[[ 20.5  42.6  43.0 -67.2 -14.4  49.7]
 [ 15.4 -17.6 -16.7  72.6  12.1 -58.9]
 [-36.7 -50.8 -25.3 -26.7  63.8   9.7]
 [  3.2  52.4  24.8 -59.9 -56.0  70.6]
 [ -6.9 -13.0 -47.0  43.0  -6.8 -24.8]
 [ 21.8  35.5  61.7 -51.1  -0.4  26.6]
 [ -9.1 -35.2 -22.4 -35.5  54.1   5.4]]
Indices start at 0.
Give the entry directly above -58.9.
Answer: 49.7
The bottom entry of the column that holds the smallest entry: -35.5
Give the entry in the bottom-right corner.
Answer: 5.4
Give the entry directly above -35.5.
Answer: -51.1
Give the entry in row 1 and column 0.
Answer: 15.4
The entry at row 2, column 0: -36.7
The entry just left of -6.8 -> 43.0
Give the entry just right of 63.8.
Answer: 9.7
Give the entry in the bottom-left corner.
Answer: -9.1
The entry directly below the largest entry is -26.7
The entry in row 0 and column 1 -> 42.6
The entry directly below -16.7: -25.3
Give the entry directly above -50.8.
Answer: -17.6
Give the entry in row 0 and column 2.
Answer: 43.0
Give the entry directly above 72.6.
Answer: -67.2
Give the maximum.
Answer: 72.6
The entry just left of -58.9 is 12.1
The entry just right of 12.1 -> -58.9
The entry in the top-left corner: 20.5
Give the entry directly above -9.1.
Answer: 21.8
The entry just right of 3.2 is 52.4
The entry just left of 61.7 is 35.5
The entry directly above 5.4 -> 26.6

X =
82.63	95.66	-30.19	217.59	-230.57	175.65	88.99
-40.19	92.31	83.29	47.85	-42.76	95.34	104.47
-36.70	78.27	81.26	53.58	-49.83	117.66	117.00
-21.49	49.28	68.04	87.11	-90.52	188.01	149.86
84.35	94.17	-31.42	218.98	-232.04	176.68	88.94
-5.95	29.30	55.75	127.14	-138.94	256.41	181.42
-14.93	105.18	59.05	76.09	-72.25	84.76	85.65
86.98	86.44	-35.21	211.26	-221.93	170.22	84.73
Indices start at 0.
Find the entry in the bottom-right corner.
84.73
Find the entry directly below -72.25.
-221.93
The entry directly below 95.66 is 92.31
The entry at row 0, column 0 is 82.63
The entry just left of 117.00 is 117.66
Find the entry just right of 218.98.
-232.04
The entry just right of 87.11 -> -90.52
Find the entry directly above 83.29.
-30.19
The entry just right of -14.93 -> 105.18
The entry in row 2 and column 0 is -36.70
Find the entry in row 1 and column 0.
-40.19
Find the entry at row 1, column 2.
83.29
The entry in the bottom-left corner: 86.98
Find the bottom entry of the column that holds the largest entry.
170.22
The entry in the top-right corner is 88.99
Find the top entry of the column that holds the largest entry.
175.65
The entry directly below 59.05 is -35.21
The entry directly above 105.18 -> 29.30
Find the entry just left of 127.14.
55.75
Find the entry directly below the largest entry.
84.76
The entry directly above 176.68 -> 188.01
Find the entry directly above -35.21.
59.05
The entry at row 0, column 1 -> 95.66
Find the entry directly above 49.28.
78.27
Find the entry directly below the smallest entry.
-138.94
The entry directly below 84.35 is -5.95
Find the entry directly below 49.28.
94.17

Read these off the array that follows. Indices start at 0.
1) Report the largest entry.
2) Report the top-right entry.
3) Report the entry at row 0, column 0.
4) Report the entry at row 0, column 1.
5) Report the entry in row 2 and column 0.
6) Report the entry just left of 134.
7) Report the bottom-left entry.
8) Report the entry at row 1, column 0.
[[125 123 225 225 124 125 124 124 226]
 [127 129  30  30 127 127 128 127  29]
 [131 130 227 226 131 131 130 131 226]
 [129 128 227 227 129 129 128 129 227]
 [128 126 227 226 127 128 127 127 227]
 [125 127  30  30 126 125 126 126  30]
 [136 134 227 227 135 136 135 135 228]
 [130 132  31  31 131 130 131 131  30]]
1) 228
2) 226
3) 125
4) 123
5) 131
6) 136
7) 130
8) 127
